Here is a tiny trained network, its code and every weight. The questions are about switching its units off for an input and a class, where a switched-off unit gives its printed mean instead of its output.

import numpy as np


def w(rows, s, z=0):
    codes = np.array(rows[::2]) - 128.0
    scale = np.full(codes.shape[1], s)
    scale[-1] = z or s
    return codes * scale


def f(y):
    return np.maximum(y, 0)


def log_softmax(a):
    a = a - a.max(-1, keepdims=True)
    return a - np.log(np.exp(a).sum(-1, keepdims=True))


def net(x, mask):
    res = np.array(x, float).reshape(1, 2) / 4 @ E
    y = f(res @ A[0][:, :-1].T + A[0][:, -1])
    res = res + np.where(mask, y, B[0][:, -1]) @ B[0][:, :-1]
    return log_softmax(res[-1] @ U[:, :-1].T + U[:, -1])


A, B = {}, {}
E = w([
[137,59,247],'x0',
[238,182,186],'x1',
],0.011)
A[0] = w([
[132,208,21,93],'N0',
[7,109,148,110],'N1',
[89,48,64,105],'N2',
[95,42,241,108],'N3',
[94,117,121,249],'N4',
[198,194,173,151],'N5',
[62,79,115,130],'N6',
],0.017,0.013)
B[0] = w([
[49,165,146,236],'N0',
[158,155,194,210],'N1',
[142,162,191,202],'N2',
[49,168,110,254],'N3',
[169,34,3,239],'N4',
[176,114,164,239],'N5',
[159,134,170,201],'N6',
],0.037,0.014)
U = w([
[24,199,99,113],'0',
[234,186,206,2],'1',
[182,104,6,255],'2',
],0.014,0.003)

Each question gives the input, the list of numbers given to net, and the class t.
The units are the neurons (one row each of A and B). Each row of codes is followed by its name. A weight is (code - 128) times the scale printed after its matrix; where a second scale follows, it is the last column's (A, B and U).
mask holds one flag per neuron, in row order. A switched-off neuron (its flag False) gives its mean, the last column of its row in B, instead of its output. The means were averaged over made-up inputs and are rounded, as every weight is.
A unit's drop is (log p(t) with every unit on - log p(t) with that unit switched off) / (log p(t) with every unit on - log p(t) with every unit switched off).
The circuit of an input: a set's keep is (log p(t) with only the set's units on - log p(t) with every unit switched off) / (log p(t) with every unit on - log p(t) with every unit switched off). Starting from all 7 units, units are removed one at a time, each time the one whose removal leaves the highest keep (on an exact tie, the one counted first), for as long as the keep stays at least 0.8.
circuit, biggest first: the units of the circuit, biggest drop first
top k neurons: the k neurons with the biggest drops, biggest first
drop of u: that unit's drop, to one decimal
input [-3,-3], class 2: circuit, biggest first -> [N4]
input [5,-6], class 1: top 2 neurons -> [N1, N6]
input [-3,1], class 2: top 2 neurons -> [N3, N2]
input [-1,-4], class 1: top 4 neurons -> [N2, N1, N6, N3]
input [6,6], class 0: top 3 neurons -> [N3, N1, N6]
input [4,-5], class 1: top 4 neurons -> [N1, N0, N6, N2]
input [-2,-4], class 1: top 2 neurons -> [N2, N3]
input [3,-3], class 2: top 2 neurons -> [N0, N4]
input [3,2], class 2: top 3 neurons -> [N0, N2, N1]
input [4,-7], class 1: drop of N1 -> 0.6
input [-2,0], class 2: drop of N3 -> 0.2
input [8,3], class 0: drop of N4 -> 0.0
